Group, then class:
[+0.78, -0.49, +0.71, +0.66, +1.93, -0.03, -0.21, +3.40, +0.22, -0.02, -0.09, -0.60, +0.52, -2.18, -1.50, -0.71, +1.15, +2.14, -0.73, -1.51, +0.45, -0.97, -0.28, -5.27, +0.72, +2.14, +0.04, -0.43, +2.56]  [59]/Y
[+0.25, +0.35, -0.76, +1.06, +0.86, +0.17, +1.15, +0.65, +0.85, -1.02, +1.58, -1.02, -0.17, -1.21, -0.21, +1.06, +1.20, +1.72, -0.74, -0.70, -0.35, -0.23, -0.67, -3.49, +1.18, -0.05, +0.20, +1.32, +1.28]  [59]/Y
[+1.27, -1.25, -1.08, +1.39, +0.03, +1.07, +1.36, +1.13, -0.06, -1.41, +2.37, -0.47, +0.32, -0.92, +0.87, +1.90, +1.11, +1.94, -0.38, -1.00, -1.21, -0.16, -2.29, -3.65, +2.02, +1.09, +0.79, +1.22, +0.00]  [59]/Y
[+1.18, -0.34, -1.34, +0.52, +1.76, +1.05, -0.02, +4.49, -0.10, -0.78, -0.38, +0.18, -0.14, -1.54, -0.88, +0.41, +1.01, +2.65, -1.46, -0.20, -0.02, -0.49, -0.26, -1.61, +2.41, +1.81, -0.53, -0.36, +0.38]  [59]/T
[+0.73, -0.02, +0.42, +0.29, +1.19, +0.41, +0.08, +4.11, -0.10, +1.90, -0.22, -0.12, -0.04, -2.88, -0.22, -0.77, +0.76, +1.97, +0.61, +0.13, +0.41, -0.75, -0.42, -6.12, +0.32, -0.72, -0.59, -0.41, -0.79]  [50]/K
[+0.62, -0.81, -1.22, +1.68, +1.18, +0.59, +1.36, +2.90, +0.27, -1.14, +0.30, -0.44, +0.44, -2.09, +0.91, +1.44, +1.26, +2.19, -1.03, -1.08, -0.90, +0.04, -1.15, -3.32, +1.34, +0.84, +0.44, +0.47, +1.46]  [59]/Y
[+1.09, +0.06, -1.06, -0.28, +1.76, +0.53, +0.13, +3.90, +0.29, -0.75, +0.30, -0.59, +0.67, -0.88, -0.94, -0.08, +1.04, +2.50, -0.76, -0.31, -0.13, -0.72, -0.07, -1.43, +1.92, +1.70, -0.47, +1.20, +1.24]  [59]/T
[+0.80, -0.07, +0.56, +0.43, +1.09, +0.64, -0.33, +4.05, -0.14, +1.87, -1.40, +0.23, +0.18, -1.40, -0.18, -0.18, +0.60, +1.70, -0.98, -0.28, -0.43, -1.52, -1.77, -5.72, +0.08, +0.80, -0.28, -1.22, -1.77]  [50]/Q
[+0.87, -1.10, +0.25, +0.90, -0.55, +0.97, -0.16, +2.97, +0.40, +1.55, +0.50, +0.91, +0.29, -1.72, -0.28, -0.56, -0.41, +2.12, -1.15, -0.50, +0.12, +0.18, -2.31, -5.35, +0.32, +0.33, -0.08, -0.87, -2.34]  [50]/Q
[+1.29, -0.54, +0.41, +0.23, +0.80, +0.17, +1.00, +1.26, -1.55, +2.33, -0.64, +0.89, +0.60, -1.45, +0.20, -0.01, +1.05, +1.52, +1.27, +1.36, +0.20, -0.86, -1.50, -6.33, +0.08, -1.92, +0.06, -0.64, -0.67]  [50]/Q
[+1.66, -0.29, +0.32, -0.09, +0.08, +0.56, -1.03, +4.39, +0.50, +0.85, +0.24, +0.41, +0.74, -1.75, -0.55, -0.96, -0.24, +1.42, -0.55, -0.59, -0.11, -0.15, -1.97, -4.35, +0.01, +1.34, -0.34, -0.98, -1.29]  [50]/K
[+0.95, -0.76, -0.35, +1.04, -0.27, +0.69, -0.97, +4.27, +0.04, +0.53, +0.51, +0.75, +0.65, -2.15, -0.12, -0.85, -0.25, +1.45, -0.95, -1.15, -0.15, -0.61, -1.93, -3.46, +0.18, +1.25, -0.02, -0.65, -1.21]  [50]/Q
[+0.94, -0.47, -0.17, +0.23, +0.43, +1.18, -0.65, +2.89, -0.99, +1.22, -0.40, +1.12, +0.81, -1.67, -0.50, -1.16, -0.36, +1.38, -0.33, -0.85, +0.22, -0.34, -1.09, -3.61, +0.15, +0.43, -0.01, -1.28, -1.25]  [50]/Q
[+1.59, -0.66, +0.29, -1.63, -0.10, +0.88, -0.30, +4.36, +0.31, +1.25, +0.31, +0.18, -0.13, -2.47, -0.01, -0.93, +0.13, +1.27, +0.16, -0.03, -0.30, -0.13, -2.20, -5.21, +0.59, +0.14, +0.08, -0.39, -1.40]  [50]/K
[+0.77, -0.53, +0.82, -0.08, +0.31, +1.00, -0.25, +4.73, +1.48, +1.46, -0.94, -0.16, -0.30, -2.01, -0.01, -0.76, +2.42, +1.30, -0.45, +0.05, +0.01, -0.74, -1.06, -4.50, +0.23, +0.82, -0.14, -0.68, -1.50]  [50]/K
[+1.09, +0.14, +0.86, +0.16, +0.76, +0.41, +0.12, +4.49, +0.12, +0.97, -0.36, +0.25, +0.62, -1.71, -1.69, -1.31, +0.14, +0.84, -0.48, -1.49, +0.35, -0.74, -1.40, -6.11, -0.45, +1.85, -0.88, -2.09, -1.44]  [50]/Q
[+1.52, +0.64, +1.50, +0.79, +0.40, +0.42, +0.66, +5.41, +0.79, -0.90, +2.01, -0.03, +0.61, -3.01, -0.87, -1.18, +0.77, +2.02, -1.47, -1.84, +0.32, -0.33, -1.26, -7.83, +0.57, +3.09, -0.43, -1.15, -1.42]  [50]/K
[+1.15, -0.53, +0.03, +1.19, +0.75, +0.31, -0.08, +1.03, +1.27, -1.73, +1.70, -0.13, -0.02, -2.00, -0.36, +0.09, +0.33, +2.44, -1.70, -1.36, -0.11, +0.26, -0.12, -2.92, +1.29, +1.61, -0.08, -3.20, +0.75]  [59]/Y
[+0.95, +0.69, +1.23, +0.36, +1.01, +0.14, -1.71, +5.87, +0.27, +1.72, -1.26, +1.10, +0.65, -1.47, -1.18, -2.37, -0.88, +1.36, -0.53, -0.86, +0.09, +0.21, -1.38, -5.69, -1.14, +2.72, -0.17, -2.17, -1.47]  [50]/Q
